Here is a tiny trained network, its code and every weight. The questions are about switching its units off for an input and a class, where a switched-off unit gives its printed mean instead of its output.

import numpy as np


def w(rows, s, z=0):
    codes = np.array(rows[::2]) - 128.0
    scale = np.full(codes.shape[1], s)
    scale[-1] = z or s
    return codes * scale


def f(y):
    return np.maximum(y, 0)


def log_softmax(a):
    a = a - a.max(-1, keepdims=True)
    return a - np.log(np.exp(a).sum(-1, keepdims=True))


def net(x, mask):
    res = np.array(x, float).reshape(1, 8) / 4 @ E
    y = f(res @ A[0][:, :-1].T + A[0][:, -1])
    res = res + np.where(mask, y, B[0][:, -1]) @ B[0][:, :-1]
    return log_softmax(res[-1] @ U[:, :-1].T + U[:, -1])


A, B = {}, {}
E = w([
[114,117,64,151,168,138,117],'x0',
[170,137,123,183,140,254,87],'x1',
[135,176,101,167,196,188,234],'x2',
[213,90,146,84,113,181,164],'x3',
[182,194,45,69,129,78,60],'x4',
[45,200,186,58,128,107,142],'x5',
[64,159,113,101,71,170,82],'x6',
[128,188,100,176,136,144,151],'x7',
],0.01)
A[0] = w([
[81,84,183,141,115,162,185,193],'n1',
[182,122,115,186,222,148,220,56],'n2',
[126,184,82,118,215,185,158,75],'n3',
[213,116,180,121,54,169,65,11],'n4',
[88,127,179,184,139,254,140,255],'n5',
[116,8,195,152,94,32,214,117],'n6',
[153,140,95,236,212,174,221,130],'n7',
[134,94,51,177,131,90,9,187],'n8',
],0.0092,0.003)
B[0] = w([
[144,104,90,91,96,83,94,205],'n1',
[134,101,228,104,136,146,113,224],'n2',
[65,78,117,150,162,105,145,192],'n3',
[176,69,148,128,154,162,102,204],'n4',
[93,200,81,182,81,71,50,241],'n5',
[64,50,102,252,97,63,151,234],'n6',
[103,143,230,82,142,118,111,250],'n7',
[75,108,46,197,51,97,40,228],'n8',
],0.011,0.012)
U = w([
[155,102,82,123,152,203,205,4],'0',
[128,103,78,136,154,130,227,102],'1',
[238,105,92,123,114,253,107,27],'2',
[121,203,173,79,149,117,128,120],'3',
[118,133,70,152,84,89,107,232],'4',
[162,52,193,105,161,152,119,85],'5',
],0.012,0.0038)

Each question gives the input, the list of numbers given to net, and the class t.
The units are the neurons (one row each of A and B). Each row of codes is followed by its name. A weight is (code - 128) times the scale printed after its matrix; where a second scale follows, it is the last column's (A, B and U).
mask holds one flag per neuron, in row order. A switched-off neuron (its flag False) gives its mean, the last column of its row in B, instead of its output. The means were averaged over made-up inputs and are rounded, as every weight is.
A unit's drop is (log p(t) with every unit on - log p(t) with that unit switched off) / (log p(t) with every unit on - log p(t) with every unit switched off).
The circuit of an input: a set's keep is (log p(t) with only the set's units on - log p(t) with every unit switched off) / (log p(t) with every unit on - log p(t) with every unit switched off). Starting from all 8 units, units are removed one at a time, each time the one whose removal leaves the highest keep (on an exact tie, the one counted first), for as long as the keep stays at least 0.8.
units of the circuit, in order: the units of the circuit, biggest drop first
most important unit: the unit with the biggest drop
k most important neurons: the k neurons with the biggest drops, biggest first
drop of u: that unit's drop, to one decimal
input [-3,8,6,1,-3,-4,1,0], class 3: most important unit	n5
input [-4,-3,-7,8,8,6,6,-1], class 5: 3 most important neurons	(n4; n5; n8)
input [-5,8,1,1,1,-4,-1,0], class 5: 4 most important neurons	(n7; n4; n2; n8)
input [-2,2,-8,8,5,6,-2,0], class 5: 2 most important neurons	(n5; n8)
input [3,-5,-3,3,-7,0,-7,7], class 5: 3 most important neurons	(n2; n8; n5)
input [-7,4,1,8,5,8,5,3], class 2: units of the circuit, in order	(n7; n4; n6)
input [-2,-7,2,1,1,-4,0,5], class 1: units of the circuit, in order	(n5; n8)
input [-7,5,-4,3,7,6,-3,2], class 5: 3 most important neurons	(n5; n8; n4)
input [-2,4,5,7,8,6,-8,-3], class 5: 3 most important neurons	(n5; n2; n3)
input [-1,3,-6,5,8,2,8,-2], class 2: units of the circuit, in order	(n4; n6)
input [-4,1,6,6,-8,-5,7,-3], class 4: 2 most important neurons	(n5; n1)
input [5,-5,8,5,7,7,-7,-8], class 5: 2 most important neurons	(n2; n5)
input [4,-2,-1,2,-2,5,4,3], class 3: 4 most important neurons	(n8; n6; n5; n3)
input [-7,-7,-3,6,-2,-6,-2,-7], class 4: 3 most important neurons	(n6; n2; n7)
input [3,2,4,-8,-6,-5,-6,1], class 5: units of the circuit, in order	(n2)
input [6,8,8,8,-8,7,0,-8], class 3: 2 most important neurons	(n5; n7)
input [5,6,5,-6,-7,-1,-3,-5], class 3: 2 most important neurons	(n5; n7)
input [-3,8,3,-7,5,3,-7,3], class 3: drop of n7	0.1
input [-6,4,2,1,-4,-2,-3,7], class 3: drop of n5	0.5
input [-8,0,-7,6,0,5,8,4], class 5: units of the circuit, in order	(n4)
input [-2,-7,1,-8,4,7,-1,5], class 3: drop of n2	0.0
